Below is a small trained network, with its code and all its weights. Each question gives an input and a class and asks what happens when units are switched off, that is, made to give their printed mean instead of their output.

import numpy as np


def w(rows, s, z=0):
    codes = np.array(rows[::2]) - 128.0
    scale = np.full(codes.shape[1], s)
    scale[-1] = z or s
    return codes * scale


def f(y):
    return np.maximum(y, 0)


def log_softmax(a):
    a = a - a.max(-1, keepdims=True)
    return a - np.log(np.exp(a).sum(-1, keepdims=True))


def net(x, mask):
    res = np.array(x, float).reshape(1, 6) / 4 @ E
    y = f(res @ A[0][:, :-1].T + A[0][:, -1])
    res = res + np.where(mask, y, B[0][:, -1]) @ B[0][:, :-1]
    return log_softmax(res[-1] @ U[:, :-1].T + U[:, -1])


A, B = {}, {}
E = w([
[253,98,64,111,100],'x0',
[132,132,143,129,111],'x1',
[149,112,204,3,196],'x2',
[119,122,114,126,143],'x3',
[132,137,135,129,116],'x4',
[135,130,132,130,128],'x5',
],0.007)
A[0] = w([
[230,96,77,117,138,116],'N1',
[116,146,87,238,80,98],'N2',
[221,99,81,123,111,18],'N3',
[238,113,66,107,97,2],'N4',
[160,101,222,2,207,101],'N5',
[8,181,161,143,148,20],'N6',
[226,89,85,106,92,105],'N7',
[209,62,109,139,109,90],'N8',
],0.0057,0.0013)
B[0] = w([
[81,166,171,134,163,200],'N1',
[194,43,47,224,91,225],'N2',
[82,162,204,133,205,183],'N3',
[86,186,201,158,194,195],'N4',
[236,2,89,246,74,254],'N5',
[56,195,211,154,199,205],'N6',
[67,206,189,119,195,201],'N7',
[100,165,164,132,183,182],'N8',
],0.0064,0.0045)
U = w([
[55,255,205,118,227,59],'0',
[124,138,98,87,96,253],'1',
[189,5,91,180,83,50],'2',
],0.0077,0.0053)

Each question gives the input, the list of numbers given to net, and the class t.
The units are the neurons (one row each of A and B). Each row of codes is followed by its name. A weight is (code - 128) times the scale printed after its matrix; where a second scale follows, it is the last column's (A, B and U).
mask holds one flag per neuron, in row order. A switched-off neuron (its flag False) gives its mean, the last column of its row in B, instead of its output. The means were averaged over made-up inputs and are rounded, as every weight is.
A unit's drop is (log p(t) with every unit on - log p(t) with that unit switched off) / (log p(t) with every unit on - log p(t) with every unit switched off).
The circuit of an input: a set's keep is (log p(t) with only the set's units on - log p(t) with every unit switched off) / (log p(t) with every unit on - log p(t) with every unit switched off). Starting from all 8 units, units are removed one at a time, each time the one whose removal leaves the highest keep (on an exact tie, the one counted first), for as long as the keep stays at least 0.8.
circuit, biggest first: the units of the circuit, biggest drop first
unit that matters most: the unit with the biggest drop
k most important neurons: the k neurons with the biggest drops, biggest first
drop when u is switched off: that unit's drop, to one decimal
input [-1,6,6,4,-3,4], class 2: unit that matters most -> N5
input [-2,-6,3,-2,-2,1], class 2: circuit, biggest first -> (N5, N7)
input [7,-7,7,-4,0,3], class 0: 2 most important neurons -> (N7, N4)
input [7,-2,5,4,5,-6], class 0: 2 most important neurons -> (N7, N4)
input [3,4,7,3,1,-1], class 2: 2 most important neurons -> (N5, N6)
input [6,6,5,5,-6,-6], class 0: circuit, biggest first -> (N7, N4)
input [-7,-6,8,3,8,-8], class 1: drop when N5 is switched off -> 1.1
input [2,-7,8,-5,-1,7], class 2: drop when N5 is switched off -> 1.0
input [-7,-4,8,2,-7,-3], class 2: drop when N2 is switched off -> -0.1
input [8,3,-6,-8,-4,6], class 0: drop when N4 is switched off -> 0.1
